Below are the code and all the weights of a small trained network. Each question names an input and a class and asks about switching units off, where a switched-off unit gives its printed mean instead of its output.

import numpy as np


def w(rows, s, z=0):
    codes = np.array(rows[::2]) - 128.0
    scale = np.full(codes.shape[1], s)
    scale[-1] = z or s
    return codes * scale


def f(y):
    return np.maximum(y, 0)


def log_softmax(a):
    a = a - a.max(-1, keepdims=True)
    return a - np.log(np.exp(a).sum(-1, keepdims=True))


def net(x, mask):
    res = np.array(x, float).reshape(1, 4) / 4 @ E
    y = f(res @ A[0][:, :-1].T + A[0][:, -1])
    res = res + np.where(mask, y, B[0][:, -1]) @ B[0][:, :-1]
    return log_softmax(res[-1] @ U[:, :-1].T + U[:, -1])


A, B = {}, {}
E = w([
[32,228,116,105,78,135,86,54],'x0',
[122,128,180,143,120,137,171,108],'x1',
[143,98,118,72,48,219,121,176],'x2',
[142,64,83,124,168,177,114,2],'x3',
],0.011)
A[0] = w([
[102,147,111,68,50,205,120,118,56],'n0',
[154,80,116,125,174,115,133,63,208],'n1',
[145,94,135,154,216,78,154,150,245],'n2',
[108,130,96,104,80,203,104,35,67],'n3',
[122,192,134,130,35,193,105,146,104],'n4',
[147,92,146,150,128,80,147,216,251],'n5',
[123,196,151,155,157,37,143,188,235],'n6',
[129,152,121,111,79,131,146,179,105],'n7',
[160,31,136,95,98,194,143,192,133],'n8',
[82,214,112,127,144,84,109,54,162],'n9',
[104,139,116,125,95,148,127,123,64],'n10',
[131,62,112,135,118,201,122,112,101],'n11',
[141,121,151,121,107,120,127,127,126],'n12',
[136,93,112,176,155,76,146,123,147],'n13',
[148,131,153,137,93,125,141,248,189],'n14',
[66,205,132,120,69,86,130,155,154],'n15',
],0.012,0.0031)
B[0] = w([
[162,81,162,55,135,75,169,183,206],'n0',
[126,111,99,108,158,162,67,31,209],'n1',
[176,74,175,86,187,98,76,125,222],'n2',
[113,85,106,104,104,7,160,116,220],'n3',
[119,124,164,48,155,166,105,197,210],'n4',
[94,102,143,141,155,39,194,126,236],'n5',
[220,107,169,190,57,72,133,196,234],'n6',
[102,147,133,100,166,182,101,159,184],'n7',
[151,164,37,197,110,208,185,120,243],'n8',
[57,204,135,191,66,82,124,57,244],'n9',
[119,109,144,105,147,115,104,150,153],'n10',
[214,84,90,159,96,145,144,99,184],'n11',
[119,133,86,129,137,113,108,160,140],'n12',
[110,86,174,119,163,141,80,101,184],'n13',
[38,162,103,153,178,114,202,188,247],'n14',
[176,165,150,91,57,189,77,152,221],'n15',
],0.019,0.014)
U = w([
[171,20,195,117,138,11,160,149,249],'0',
[179,197,178,208,2,151,90,135,60],'1',
[65,152,106,175,168,179,192,162,162],'2',
[111,148,177,23,106,214,90,177,29],'3',
[153,30,176,91,249,175,42,58,65],'4',
[36,169,113,185,86,114,99,23,25],'5',
[210,92,53,165,79,227,148,78,206],'6',
],0.0065,0.0016)

Each question gives the input, the list of numbers given to net, and the class t.
The units are the neurons (one row each of A and B). Each row of codes is followed by its name. A weight is (code - 128) times the scale printed after its matrix; where a second scale follows, it is the last column's (A, B and U).
mask holds one flag per neuron, in row order. A switched-off neuron (its flag False) gives its mean, the last column of its row in B, instead of its output. The means were averaged over made-up inputs and are rounded, as every weight is.
A unit's drop is (log p(t) with every unit on - log p(t) with that unit switched off) / (log p(t) with every unit on - log p(t) with every unit switched off).
The circuit of an input: a set's keep is (log p(t) with only the set's units on - log p(t) with every unit switched off) / (log p(t) with every unit on - log p(t) with every unit switched off). Starting from the 12 units with the biggest drops (on a tie, the unit counted first), units are removed one at a time, each time the one whose removal leaves the highest keep (on an exact tie, the one counted first), for as long as the keep stays at least 0.8.
circuit, biggest first: the units of the circuit, biggest drop first
unit that matters most: the unit with the biggest drop
top k neurons: the k neurons with the biggest drops, biggest first
drop of u: that unit's drop, to one decimal
input [-6,6,7,1], class 6: circuit, biggest first => (n8)
input [-1,-2,1,-1], class 2: circuit, biggest first => (n3; n6)
input [-3,-8,0,4], class 4: circuit, biggest first => (n6; n1)
input [7,-4,0,-1], class 1: top 4 neurons => (n9; n15; n2; n14)
input [5,4,1,-4], class 3: top 2 neurons => (n4; n8)
input [8,3,1,5], class 0: top 3 neurons => (n0; n3; n8)
input [7,0,4,0], class 3: top 3 neurons => (n4; n15; n5)
input [2,7,3,0], class 3: top 2 neurons => (n5; n6)
input [7,-6,1,8], class 0: top 2 neurons => (n3; n0)
input [7,-5,-1,-5], class 1: top 2 neurons => (n9; n6)
input [1,8,7,-7], class 3: top 2 neurons => (n4; n15)
input [-5,0,3,1], class 6: top 2 neurons => (n8; n11)
input [-7,-5,8,1], class 6: top 2 neurons => (n11; n8)
input [-3,-7,2,-7], class 2: unit that matters most => n14
input [7,7,2,0], class 3: top 4 neurons => (n15; n4; n5; n6)
input [2,-6,-2,6], class 5: drop of n15 => 0.0
input [-5,3,2,8], class 6: drop of n8 => 0.2
input [8,8,5,6], class 0: drop of n3 => 0.2
input [8,-2,5,3], class 0: drop of n3 => 5.2
input [-1,8,2,-8], class 2: circuit, biggest first => (n14)
